Here is a tiny trained network, its code and every weight. The questions are about switching its units off for an input and a class, where a switched-off unit gives its printed mean instead of its output.

import numpy as np


def w(rows, s, z=0):
    codes = np.array(rows[::2]) - 128.0
    scale = np.full(codes.shape[1], s)
    scale[-1] = z or s
    return codes * scale


def f(y):
    return np.maximum(y, 0)


def log_softmax(a):
    a = a - a.max(-1, keepdims=True)
    return a - np.log(np.exp(a).sum(-1, keepdims=True))


def net(x, mask):
    res = np.array(x, float).reshape(1, 6) / 4 @ E
    y = f(res @ A[0][:, :-1].T + A[0][:, -1])
    res = res + np.where(mask, y, B[0][:, -1]) @ B[0][:, :-1]
    return log_softmax(res[-1] @ U[:, :-1].T + U[:, -1])


A, B = {}, {}
E = w([
[210,48,255,140],'x0',
[32,153,216,255],'x1',
[113,122,101,168],'x2',
[191,116,88,127],'x3',
[170,255,248,187],'x4',
[84,215,220,36],'x5',
],0.006)
A[0] = w([
[115,144,175,109,188],'N1',
[189,124,90,122,125],'N2',
[128,83,163,37,251],'N3',
[153,151,128,52,153],'N4',
[24,152,170,125,42],'N5',
[100,138,36,177,239],'N6',
[213,132,113,148,35],'N7',
[101,22,161,106,110],'N8',
[201,134,141,184,66],'N9',
[6,220,167,187,150],'N10',
[173,244,109,114,173],'N11',
[74,140,121,231,87],'N12',
[91,127,136,78,143],'N13',
[20,118,131,49,97],'N14',
],0.011,0.0025)
B[0] = w([
[203,113,145,110,184],'N1',
[118,55,99,221,182],'N2',
[126,113,93,43,230],'N3',
[152,139,73,154,201],'N4',
[173,139,166,216,190],'N5',
[44,2,60,111,223],'N6',
[141,119,177,166,169],'N7',
[210,251,57,123,197],'N8',
[105,127,179,180,180],'N9',
[148,112,121,183,255],'N10',
[139,149,64,83,210],'N11',
[42,134,162,112,203],'N12',
[158,130,166,115,171],'N13',
[148,116,202,121,205],'N14',
],0.0086,0.0077)
U = w([
[104,129,135,3,171],'0',
[152,215,88,112,100],'1',
[135,166,207,169,4],'2',
[64,109,120,139,230],'3',
],0.013,0.0014)

Each question gives the input, the list of numbers given to net, and the class t.
The units are the neurons (one row each of A and B). Each row of codes is followed by its name. A weight is (code - 128) times the scale printed after its matrix; where a second scale follows, it is the last column's (A, B and U).
mask holds one flag per neuron, in row order. A switched-off neuron (its flag False) gives its mean, the last column of its row in B, instead of its output. The means were averaged over made-up inputs and are rounded, as every weight is.
A unit's drop is (log p(t) with every unit on - log p(t) with that unit switched off) / (log p(t) with every unit on - log p(t) with every unit switched off).
The circuit of an input: a set's keep is (log p(t) with only the set's units on - log p(t) with every unit switched off) / (log p(t) with every unit on - log p(t) with every unit switched off). Starting from the 12 units with the biggest drops (on a tie, the unit counted first), units are removed one at a time, each time the one whose removal leaves the highest keep (on an exact tie, the one counted first), for as long as the keep stays at least 0.8.
units of the circuit, in order: the units of the circuit, biggest drop first
unit that matters most: the unit with the biggest drop
top k neurons: the k neurons with the biggest drops, biggest first
drop of u: that unit's drop, to one decimal
input [8,-1,0,-1,-6,-4], class 1: unit that matters most	N8
input [0,3,-2,-3,-7,6], class 2: units of the circuit, in order	[N5, N14]
input [5,-2,-5,-8,0,-3], class 1: top 2 neurons	[N8, N6]
input [4,3,-1,-7,-5,3], class 2: units of the circuit, in order	[N5, N6]
input [-4,-8,-4,3,4,-8], class 3: top 3 neurons	[N2, N6, N8]
input [-8,6,1,0,-5,7], class 2: units of the circuit, in order	[N5, N14]
input [0,-5,-1,3,6,-5], class 2: top 2 neurons	[N7, N9]
input [-2,-2,-4,-7,0,7], class 2: top 4 neurons	[N5, N14, N6, N10]
input [-7,-8,4,6,1,-3], class 3: top 2 neurons	[N6, N2]
input [-6,-8,6,-2,3,-7], class 3: top 2 neurons	[N6, N2]
input [3,-5,-3,-2,-5,-4], class 1: top 2 neurons	[N8, N12]
input [-5,7,-7,8,-3,5], class 2: drop of N5	0.3
input [6,-6,-4,-8,-7,-1], class 1: drop of N5	-0.2
input [7,8,-1,2,-8,1], class 1: drop of N6	0.1
input [-5,-2,7,4,5,-5], class 3: drop of N3	0.0
input [-8,-5,-6,0,-3,-3], class 3: unit that matters most	N2
